Each row is followed by roughly how far along a hidden order it lies, from 0 to 10. A new part has a new order.
(in the rows, 100 means zero)
[104  71  13  98  88 126  87 123 100  75  73 106 146  60 156  75 143 145
 104 141 115 137 119 115 113  96 138 160  60  92 103 108 106  98  99 109
 106 129 116 102  39  89 109 101]	7
[106  69  18  96  90 108  86 112 102  80  74 107 158  74 146  71 141 148
  93 143 113 134 118 112 112  96 141 152  35  90 111 106 107  98  96 105
 106 128 115 101  24  86 109 105]	8
[ 99  63  20  95  82 133  87 110  98  71  67  93 139  54 156  76 144 145
  71 149 116 137 121 118 112  94 173 160  53  93  98 110 107  97  97 105
 107 136 120  97  45  90 109 104]	9
[101  92 121 102  84 100  94 110  87  89  99 106 123 104  95  88 122 118
  88 112 104 114 103 109 104 100 113 147  63  96 110 103 101 100  96  98
 101 100 102 107  74 103 100 102]	1
[109  78  26 102  85 109  90 137  87  86  88 106 141  84 142  78 138 134
 114 122 111 111 112 107 108  99 101 155  49  92 113 105 104 100  96 105
 102 115 100 112  37 101 100 104]	5
[103  84  26 104  85 109  88 160  74  81  90 105 133  65 137  75 151 187
 117 132 116 120 112 115 109 100 110 167  55  91 113 106 103 102  96 104
 104 118 100 116  30 107 100 106]	4
[ 95  98 122 101  84  99  93 107  93  92 105 105 121 103 118  86 134 120
  98 116 102 117 100 111 103 100 113 136  71  92 115 103 100 101  97  94
  99  97 105 109  68  97 102 102]	0
[105  72   6  98  88 124  85 125  97  81  69 102 143  54 160  81 132 142
 100 135 116 131 117 118 111  96 137 145  47  92 102 107 106  99  98 106
 104 132 112 102  51  91 106 104]	7
[104  86  73 103  81 102  90 140  75  83  96 108 126  90 126  71 139 132
 102 129 109 123 107 110 107 101 105 156  59  93 119 104 102 102  96 101
 101 110 101 116  35 107  99 105]	3
[109  75  17 100  92 115  89 131  97  88  79 104 146  81 152  78 128 142
 112 128 114 124 116 108 110  98 123 150  40  92 111 105 104  99  97 106
 105 122 105 106  27  93 103 103]	6
[107  81  50 103  88 102  94 137  84  89  81 107 144 111 138  77 143 143
 110 120 120 118 100 104 108  99 109 162  45  96 116 105 103  99  98 104
 103 117 104 111  68 103  94 105]	4
[123  65   0  93 105 129  88  92 101  76  86 106 130  42 160  78 110 134
  44 147 116 137 135 114 111  97 154 155  50  88  98 100 106  98  93 106
 110 114 109  91  15  84 116 106]	8
[126  61  16  92 101 130  85  98 100  70  80 111 146  59 166  68 138 154
  46 158 114 137 127 109 113  97 162 176  19  86 104 102 107  96  92 106
 110 110 110  92  42  84 113 105]	9
[ 79  93 117 100  71  98  91 115  87  90 104  99  98  92 110  84 125 111
 108 117 104 120  99 121 104 101 106 123  83  94 112 105 101 104  97  95
  96 107 113 115  81 101 106 102]	0
[123  55  26  94  91 129  89  99  93  67  61 112 143  56 163  72 144 141
  25 149 121 132 112 104 118  94 185 193  17  96  94 109 106  92  96 107
 112 131 112  87  38  92 105 103]	10
[103  57  26  96  74 133  87 114  92  74  60 107 140  58 166  72 162 149
  60 154 116 140 113 115 119  94 183 187  16  93 100 112 108  95  96 105
 109 139 120  96  32  91 107 104]	10
[ 96  82  51 105  71 108  96 155  79  86  79 103 158  91 138  75 157 140
 124 124 112 124 104 113 113  99 110 162  55  95 118 110 104 100  99 103
 102 125 108 116  46 106  98 104]	4
[ 97  96 105  99  88 101  93 102  93  94  95 104 109 110 110  88 107 112
  92 111 102 130  95 110 102 101 116 124  74  96 109 100 100 101  97  97
 100  94 107 106  92  99 103 101]	0
[ 93  97 109 101  77 101  91 114  84  90 102 106 116 105 117  82 129 125
  98 116 103 129 102 115 104 100 102 153  69  90 110 101 101 102  98  97
  98  98 108 114  62 100 103 103]	1
[119  65  20  93  92 132  79  98  99  71  76 109 143  50 163  73 141 141
  51 157 115 132 129 115 115  96 171 179  26  90  99 105 106  96  95 106
 110 125 112  91  20  86 112 103]	9
[123  85  74 101 104 102  96 117  88  87  97 110 126  97 133  80 117 118
  77 114 105 114 105  97 104 100 105 147  58  96 109  98 101  98  96 104
 105  95  92 102  46 104  98 103]	3
[108  82  55 103  86 106  91 142  83  89  86 109 140  98 134  72 150 138
 114 126 108 124 105 104 107  99 109 156  50  97 116 106 103  99  98 104
 103 117 100 115  48 103  96 105]	4
[115  80  60 101  96 102  94 127  81  89 100 109 113  83 127  81 129 118
  83 115 114 118 112 106 106 101 101 147  59  94 108 101 101 101  96 102
 105  93  93 112  61 106 103 104]	2
[100  90 123 100  86  99  92 108  89  91 102 106 111 105 107  90 120 117
  90 121 102 110  99 109 104 100 107 156  71  95 111 102 101 102  97  98
  99  97 104 108  76 102 101 102]	1
[111  68  25  95  98 130  92 104 108  80  66  95 143  65 151  81 133 142
  73 136 112 127 112 105 119  95 159 153   3  95  95 107 106  94  98 107
 108 132 112  89  53  87 105 102]	8
[107  58  27  94  88 132  87 105 104  71  65 109 146  72 164  67 156 156
  60 159 116 143 115 109 116  95 170 177  14  90 106 107 108  94  95 105
 108 124 121  95  25  87 107 105]	9
[119  77  40 101 101 109  94 123  94  81  86 108 142  84 137  79 154 130
  98 126 108 116 109  99 107  98 103 140  54  96 109 102 104  98  97 106
 106  97  96 105  37 100  98 104]	4
[113  73  16  95  99 122  88 111 104  79  79 103 150  66 157  76 130 141
  86 134 112 128 123 110 111  97 140 146  34  90 105 104 106  98  96 107
 107 117 109  99  35  87 107 104]	7
[ 96  81  75 105  73 101  87 150  73  87  99 109 133  91 135  69 150 142
 121 115 110 126 105 114 108 101 108 167  42  93 123 106 103 102  96 100
 100 113 104 122  36 105  98 105]	3
[110  82  57 102  93 106  94 133  82  83  86 108 122  97 122  74 136 130
 101 114 110 109 102 101 108  99 110 141  61  96 109 105 103  99  97 104
 104 114  98 107  52 106  95 103]	4
[106  80  32 103  90 104  96 145  81  91  79 104 127  72 138  87 143 120
 105 124 113 118 107 105 106  99 114 159  67  95 104 106 101  99  99 106
 106 127  98 108  56 103  98 105]	4
[111  70  13  95  91 123  86 113 106  79  79 106 149  68 157  71 136 148
  87 149 113 138 124 113 114  97 144 149  23  89 110 102 106  98  95 106
 106 115 112  99  30  86 110 105]	8
[112  89  98 100  99 101  98 105  91  89  92 108 104 104 107  93 113 102
  76 117 103 106  94  97 103  99 115 134  78 100 103 101 101  98  98 101
 104 102  97  99  86 105  96 101]	2
[104  73   0 102  87 118  90 141  86  87  74 102 132  61 132  82 143 130
 104 121 116 122 116 105 109  97 133 143  82  95 103 108 105  99  99 106
 105 133 102 107  52 100 101 104]	5
[102  59  18  96  75 131  85 117  88  70  69 106 131  24 165  72 165 143
  61 150 120 141 129 124 116  96 172 175  32  90 105 109 107  98  95 104
 108 142 116  98  24  91 113 105]	9
[118  61  18  93  95 135  86  93 102  71  63 108 135  59 158  72 138 138
  37 158 115 114 122 106 115  94 176 161  26  94  94 106 107  93  96 106
 112 127 115  85  38  89 107 103]	10
[ 96 107 107 100  85 102  92 103  92  91 108 104 105 108 114  88 111 106
  91 116 100 118 103 112 103 101 110 116  77  94 112  99 101 102  96  96
  99  92 106 106  57 100 103 101]	0
[106  61  35  95  85 127  84 115 102  73  68 106 144  64 165  69 144 152
  66 146 116 129 118 115 115  95 153 179  24  90 105 108 107  97  96 104
 107 129 116  98  34  86 109 105]	9
[ 99  67   1  98  73 125  82 167  84  72  87 101 129  19 165  79 163 141
  94 137 125 143 133 131 113  99 144 171  52  85 105 107 107 103  95 104
 105 135 113 108  18  90 115 105]	8

[100 113 103 106  97 111 109 140 102  82  76  93  94  96 102 122 109  95
  97 119 114 104  53 105  93 105  95 132  59 113  62 112 123 127 115  99
  96 100 108 102  95  98  93  69 107  28 114  99  82 135  85  89  62 124
  93  86 117 128 100 104 144 114 107 103  99  96 103 147 101  89 115 122
 112 115 116 105 108  89 107  53  99 103 102 121  86  96 113  94  96 101
 100 110  83  52  94  96  81]	10
[101 104 109  97  97 110  93 117  99  92 104 102  95  93 101 101 100  96
 105 102 104  97  99  86  96  95  99 103  91 103  88 109 103 114  98  98
 100  97 105 103 102 104  96  90 101  94 106 108  91 111  92  99  87 109
  99  96 103 100 105  98 122 100 103  99 103  98 100 104 102  96 100 108
 102 107 111 112 101  94 106  96  96  98  99 110 100 104 104 102  99 103
  99 104  85  86  94 100  94]	7
[101 105 110  98  97 111  93 120  98  92 103  99  95  93 101 103 101  96
 103 106 105  97  92  86  96  95 102 108  86 103  84 109 105 116 101  98
 100  97 105 105 102 104  95  87 101  90 106 107  90 115  90  98  82 111
  97  94 103 103 105  99 126 102 104  99 103  98 101 106 103  94 102 112
 104 108 112 112 102  93 108  92  97  98 100 109  96 101 105 101  99 104
  98 105  84  83  95  98  93]	7
[101 104 110  97  98 110  93 117  99  92 103 101  96  93 101 104 101  96
 103 106 104  97  94  86  97  95 101 107  89 102  87 108 104 112 100  98
 100  96 101 104 102 103  96  90 100  93 105 106  92 109  92  99  86 110
  99  95 104 100 105  99 121 101 104  99 103  97 100 107 103  96 102 110
 104 106 111 111 101  93 106  95  98  98 100 108  96 100 104 101  99 103
  98 105  84  85  95  98  95]	7
[117  94  75  95 104 104  78 135 107  95 122 119  99 105  84 104 104 101
 113  83 107 116  95  67  96 103  67  89  98  87  89  86  68  85  94 101
 108  89 111 110 103 102 102  78  65 103  93 107  93 122 101 102 102 101
  84 100  94 101  81  95 110 115  87  95  92 122  99  76 103 105  95 109
  99  90 131  99 102 100 101  79  91 105 100  95 124 112 102 107 102 107
 109  92 102  88  96  97  99]	1
[103 104 105  96  97 115  89 110  99  89 115 107  95  92  98  96  97 101
 108  97 106  98 110  76  96  99  93  95  98 102  93 107  96 106  97  99
 101  95 118 106 102 103  96  88  99 109 105 110  92 109  93 100  88 106
 103 102  99 106 101  95 112  99  97  99 102 101 101  83 103 103  98 107
  98 106 105 112  97  97 106  97  96  96  98 105 112 114 103 105  97 103
  95 105  88  82  95 102  94]	5
[100 102 106  98  99 104  95 108  99  97 104 100  98  96 101 101 100  97
 102 104 102  99  99  94  98  97  97 102  96 102  95 105 111 107 100  99
 100  99 101 102 102 102  98  96 101  96 103 104  97 106  96  99  91 105
 100  98 101  98 102  99 112 100 102  99 102  98 100 101 101  97 100 106
 101 104 105 106 101  97 103 100  98  99 100 104  96 101 103 101 100 101
  99 103  92  95  97 100  98]	6
[102 104 109  97  98 111  92 113  98  92 109 101  96  93 101 100  99  98
 106 103 105  98 103  83  96  95  98 101  93 101  89 108 102 112  99  98
 100  96 106 105 103 104  95  90 101  99 105 107  92 111  93 100  87 109
 100  97 101 102 105  98 119 100 102  99 103  97 100 100 103  97  99 109
 102 106 109 112 100  95 106  98  96  97  99 107 100 105 104 102  99 103
  98 104  87  88  95 100  95]	7
[ 99 103 109  98  98 107  95 113  98  95 103  99  97  95 101 102 100  96
 103 105 103  97  95  91  97  96 101 104  92 102  89 107 105 112 101  98
 100  98 100 103 102 103  97  92 102  94 104 104  93 111  94  99  90 108
  98  95 101 100 105  99 116 100 103 100 103  98 100 106 102  96 101 107
 103 106 109 110 102  95 106  98  98  99 100 107  96  99 104 101  99 102
  99 104  89  90  96  99  96]	7
[101 103 108  97  98 110  94 115  98  93 108 102  96  94 101 100  99  98
 104 104 104  98 100  84  97  96  99 101  94 102  89 107 102 111  98  98
 101  97 105 105 103 103  96  89  99  98 104 107  92 109  93 100  86 110
 100  97 102 100 105  98 117 100 102  98 103  98 100 101 102  98 100 107
 101 106 108 109 100  94 106  95  97  98  99 106 100 104 104 103  99 103
  98 104  87  88  96  99  95]	7
[101 102 102  98  99 107  93 106 100  94 110 104  97  96  99  99  98 101
 104  99 103 100 106  87  98  99  96  97  97 101  95 104  98 102  98 100
 100  97 110 103 101 101  98  93  99 103 101 105  96 105  97 100  94 103
 101 102  99 104 102  97 110 100  98  99 101 100 100  90 101 102  98 105
 100 103 103 107  99 102 103 100  98  98  99 103 107 108 101 103  98 102
  98 103  93  92  98 101  97]	5
[ 98 117  96 113  99 104 122 139 106  82  51  87  96 101 104 133 112  98
  91 126 116 111  29 127  92 114  94 145  49 119  56 112 131 132 123 100
  94 108 104  94  90  93  95  65 109   0 116  91  81 141  87  88  57 127
  96  87 123 137  95 109 141 121 107 107  98  98 104 172  97  90 123 122
 115 117 111  94 110  88 102  28 102 107 105 125  81  89 115  92  96  98
 102 109  89  45  95  93  77]	10
[115  97  79  95 102 109  77 129 106  91 125 117  98 102  86 102 101 102
 113  82 110 113 101  65  96 103  62  88  97  89  87  94  71  91  96 101
 107  88 119 111 102 101 101  78  68 104  96 109  92 122  99 102  97 102
  87 101  94 110  84  95 109 112  87  95  93 120 100  71 103 105  96 112
  99  93 127 103 100 100 104  80  91 101  99  98 129 117 101 107 100 106
 107  94  99  85  96  99  97]	2
[133  87  61  91 109 103  62 169 113  96 134 129 100 110  73 111 107  99
 124  76 109 125  90  55  93 103  42  88 102  77  86  74  49  75  87  99
 113  81  92 115 109 110 101  64  46 105  89 114  86 137 104 103 108 103
  74  98  89  86  71  93 121 128  82  89  92 132  98  65 103 101  91 117
  96  86 149  99 104 100  98  68  86 107  99  94 118 111 103 114 105 115
 110  85  99  92  96  92 107]	0
[112 101  87  96 100 112  84 121 103  89 120 113  96  98  90  98  99 103
 110  87 110 108 108  68  97 103  76  88  95  95  88  98  81  95  97 101
 104  92 125 107 101  99 100  88  82 106  99 109  93 114  97 100  93 102
  91 103  97 113  91  94 108 104  89  97  95 112 101  73 103 107  98 110
  98  98 117 106  99 101 105  87  94  99  98 100 127 119 102 105  99 104
 103  98  96  81  95 101  93]	3
[143  82  52  88 112 107  46 188 115  96 145 139 100 111  66 116 111  99
 132  75 110 130  88  45  89 101  25  87 107  70  83  68  40  67  82  98
 116  74  77 119 115 117  99  53  34  98  86 120  80 139 107 101 111 107
  70  96  87  72  65  90 129 136  78  85  93 137  97  58 104  98  87 123
  92  85 161 100 105  99  95  62  83 108  98  93 115 111 104 120 107 121
 108  81  93  95  97  89 110]	0
[101 106 108  94  96 119  86 111  97  87 117 106  93  89  97  97  97  99
 109 100 108  97 110  72  94  96  94  94  94 102  88 111  97 115  95  98
 102  94 116 107 104 104  94  85 100  98 107 113  87 115  90 100  84 111
 103 100 100 105 105  94 122  98  99  98 104  97 100  87 104 101  98 111
 100 108 110 117  98  93 108  99  95  95  98 107 110 113 105 106  97 105
  96 106  82  80  93 101  93]	6
[113  96  80  97 103 104  82 127 106  95 118 114  99 104  88 103 103 102
 109  84 107 112  98  77  98 105  69  89  98  90  89  89  73  88  98 101
 106  90 114 108 101 100 102  84  70 104  95 105  97 117 101 101 101  99
  87 101  95 106  84  96 106 111  88  96  93 119 100  80 103 105  97 109
  99  92 124  99 101 101 102  81  93 103 100  98 124 112 101 104 101 105
 108  94 103  87  97  99  98]	2
[102 101  95  99  99 106  93 106 101  94 108 106  98  99  97  98 100 102
 104  94 104 104 106  88  99 102  89  95  98  97  95  99  90  96 100 101
 101  97 114 103 100  99 100  94  94 105 101 104  98 104  99  99  97 101
  98 102  99 109  96  97 103 100  95  99  99 105 101  85 102 104  99 104
  99  99 103 103  99 101 102  96  98  99  99 100 113 110 101 102  99 101
 101 100  99  92  99 101  96]	4
[ 99 113 100 109  98 105 116 133 103  85  61  89  96  99 103 126 111  96
  93 123 114 107  45 119  94 109  93 141  56 117  62 111 125 127 119  99
  95 106 103  97  93  96  95  69 109  17 113  94  83 135  88  89  61 123
  94  86 119 128  99 107 140 117 108 105  99  97 103 157  99  89 118 122
 113 115 112  99 109  89 104  46 101 105 103 122  82  90 112  93  97 100
 101 108  88  53  96  93  79]	10
[139  83  55  89 111 103  53 184 115  98 141 135 101 111  69 115 111  99
 129  76 109 128  85  53  91 101  34  90 106  72  84  70  42  70  83  98
 115  77  80 117 112 116 100  57  37 103  87 117  82 142 107 101 112 104
  70  97  87  75  66  92 125 134  80  86  92 137  97  60 103  99  89 119
  93  84 158  97 106  99  95  62  84 109  99  92 114 109 103 118 107 119
 110  81  97  96  98  90 110]	0
[100 105 111  99  98 106  98 118 100  94  95  97  97  95 102 106 102  94
 102 109 104  97  86  96  97  96 101 112  85 102  82 108 109 114 103  98
  99  99  98 103 101 103  96  88 101  77 105 103  93 115  92  97  85 111
  96  91 106 101 106 101 124 104 106 101 103  95 100 118 102  93 104 112
 105 107 113 109 104  93 106  88  98 100 101 111  91  97 106  98 100 101
  99 105  87  85  96  97  93]	8
